Below are the code and all the weights of a small trained network. Each question names an input and a target symbol and asks about switching units off, where a switched-off unit gives its printed mean instead of its output.

import numpy as np


def w(rows, s, z=0):
    codes = np.array(rows[::2]) - 128.0
    scale = np.full(codes.shape[1], s)
    scale[-1] = z or s
    return codes * scale


def norm(h):
    return h / np.sqrt((h * h).mean(-1, keepdims=True) + 1e-5)


def f(y):
    return y / 2 * (1 + np.tanh(0.7978845608 * (y + 0.044715 * y**3)))


def softmax(a):
    e = np.exp(a - a.max(-1, keepdims=True))
    return e / e.sum(-1, keepdims=True)


def log_softmax(a):
    a = a - a.max(-1, keepdims=True)
    return a - np.log(np.exp(a).sum(-1, keepdims=True))


def net(x, mask):
    ids = ['ΠΣΩαβεηθλμψ'.index(c) for c in x.split()]
    T = len(ids)
    res = E[ids] + P[:T]
    u = 0
    for l in range(2):
        q, k, v = (norm(res) @ M[l].T for M in (Q, K, V))
        z = softmax(np.where(np.tri(T) > 0, q @ k.T / 4**0.5, -1e9)) @ v
        res = res + np.where(mask[u], z, O[l][:, -1]) @ O[l][:, :-1]
        u += 1
        y = f(norm(res) @ A[l][:, :-1].T + A[l][:, -1])
        res = res + np.where(mask[u : u + 4], y, B[l][:, -1]) @ B[l][:, :-1]
        u += 4
    return log_softmax(norm(res)[-1] @ U[:, :-1].T + U[:, -1])


Q, K, V, O, A, B = {}, {}, {}, {}, {}, {}
E = w([
[171,215,213,2],'Π',
[123,192,63,47],'Σ',
[119,184,183,62],'Ω',
[233,89,97,143],'α',
[166,133,33,91],'β',
[155,107,75,2],'ε',
[177,192,212,188],'η',
[200,220,101,176],'θ',
[62,152,84,210],'λ',
[231,28,255,149],'μ',
[141,202,74,100],'ψ',
],0.0086)
P = w([
[34,245,126,20],'0',
[18,192,96,33],'1',
[83,177,140,52],'2',
[144,154,177,53],'3',
[180,147,182,57],'4',
[209,163,157,48],'5',
[209,172,158,73],'6',
[231,164,170,79],'7',
[215,185,165,118],'8',
[237,183,181,120],'9',
[190,151,170,170],'10',
[252,205,167,142],'11',
],0.0012)
Q[0] = w([
[155,167,134,254],'0.h1',
[227,184,173,163],'0.h1',
[223,187,153,205],'0.h1',
[53,136,125,43],'0.h1',
],0.0081)
K[0] = w([
[22,125,101,225],'0.h1',
[100,123,148,222],'0.h1',
[62,121,137,254],'0.h1',
[175,195,195,45],'0.h1',
],0.0076)
V[0] = w([
[254,163,155,117],'0.h1',
[68,71,95,215],'0.h1',
[69,78,102,110],'0.h1',
[158,124,99,139],'0.h1',
],0.0052)
O[0] = w([
[3,93,73,146,226],'0.h1',
[148,127,183,218,81],'0.h1',
[143,116,176,165,3],'0.h1',
[192,95,159,123,134],'0.h1',
],0.0058,0.0025)
A[0] = w([
[177,36,106,254,185],'0.n1',
[110,38,100,122,245],'0.n2',
[45,155,136,162,5],'0.n3',
[83,88,121,24,153],'0.n4',
],0.0072,0.0025)
B[0] = w([
[197,240,119,66,238],'0.n1',
[255,233,128,65,158],'0.n2',
[170,73,222,29,149],'0.n3',
[94,239,115,152,254],'0.n4',
],0.0061,0.002)
Q[1] = w([
[159,239,137,115],'1.h1',
[109,77,243,106],'1.h1',
[110,5,81,113],'1.h1',
[73,40,179,254],'1.h1',
],0.0082)
K[1] = w([
[156,217,188,206],'1.h1',
[129,104,189,76],'1.h1',
[133,24,2,19],'1.h1',
[64,35,137,71],'1.h1',
],0.0091)
V[1] = w([
[114,132,118,85],'1.h1',
[168,3,124,25],'1.h1',
[120,59,91,117],'1.h1',
[74,18,51,141],'1.h1',
],0.0054)
O[1] = w([
[70,55,82,185,127],'1.h1',
[134,235,3,80,4],'1.h1',
[91,227,42,10,52],'1.h1',
[161,194,77,133,1],'1.h1',
],0.0049,0.0055)
A[1] = w([
[134,189,98,99,39],'1.n1',
[113,83,103,59,124],'1.n2',
[186,168,116,194,254],'1.n3',
[105,112,2,18,51],'1.n4',
],0.0088,0.0034)
B[1] = w([
[105,108,2,93,127],'1.n1',
[167,160,154,174,130],'1.n2',
[77,186,121,172,254],'1.n3',
[149,77,191,156,203],'1.n4',
],0.0097,0.0036)
U = w([
[69,74,83,72,195],'Π',
[177,21,55,190,133],'Σ',
[52,40,82,172,72],'Ω',
[200,47,120,36,158],'α',
[214,201,60,129,219],'β',
[194,181,199,101,158],'ε',
[92,56,248,148,198],'η',
[134,165,190,212,3],'θ',
[57,192,74,246,108],'λ',
[51,185,149,76,58],'μ',
[90,187,152,38,88],'ψ',
],0.011,0.003)

Each question gives the input, a string of symbols that net reads in full, and the target symbol t.
The units are the heads (4 rows each of Q, K, V and O) and the neurons (one row each of A and B). Each row of codes is followed by its name. A weight is (code - 128) times the scale printed after its matrix; where a second scale follows, it is the last column's (O, A, B and U).
mask holds one flag per unit, layer by layer, with each layer's heads first. A switched-off unit (its flag False) gives its mean, the last column of its rows in O or B, instead of its output. The means were averaged over made-up inputs and are rounded, as every weight is.
A unit's drop is (log p(t) with every unit on - log p(t) with that unit switched off) / (log p(t) with every unit on - log p(t) with every unit switched off).
most important unit: the unit with the biggest drop
k most important neurons: the k neurons with the biggest drops, biggest first
top k neurons in layer l: the k neurons of layer l with the biggest drops, biggest first
drop of u: that unit's drop, to one decimal
input α η λ η α η η β Σ α ψ, target η: 2 most important neurons : (1.n3 1.n1)
input η η θ Σ, target Π: most important unit : 0.n4
input η λ β Π η η β ε, target η: top 3 neurons in layer 0 : (0.n1 0.n3 0.n4)
input β θ α ε ε α μ λ Σ, target η: 4 most important neurons : (0.n1 1.n3 1.n1 1.n2)
input Ω ψ α Σ η η β α η Ω, target μ: 2 most important neurons : (0.n4 0.n3)
input λ η Π θ Ω ε, target η: top 2 neurons in layer 1 : (1.n4 1.n2)
input Ω η η η ε ψ θ θ θ ε Σ, target Π: 3 most important neurons : (0.n4 1.n1 1.n3)
input β θ θ λ ε ε θ μ Σ, target η: top 2 neurons in layer 0 : (0.n1 0.n3)
input α ψ η α θ ψ, target Ω: top 2 neurons in layer 1 : (1.n1 1.n4)
input η η μ α θ ε ψ, target Ω: 2 most important neurons : (0.n4 1.n1)
input ε η β μ θ α η η ε θ β Π, target ψ: 2 most important neurons : (0.n4 0.n3)
input η θ θ η η Ω μ, target ε: 4 most important neurons : (0.n2 0.n1 0.n4 0.n3)
input α η Ω θ μ, target ε: 2 most important neurons : (0.n2 0.n1)
input θ θ μ α λ θ α η θ η θ β, target η: most important unit : 0.h1
input Π η η λ η η η η η Ω η β, target η: 2 most important neurons : (1.n4 0.n4)
input η θ μ λ θ η θ α θ λ β ψ, target η: drop of 1.n2 : 0.0
input Σ η η α α α μ α β η α θ, target λ: drop of 0.h1 : 0.8
input β η Π η μ λ, target η: drop of 1.h1 : 0.7
input Σ η λ, target η: drop of 1.h1 : 0.2
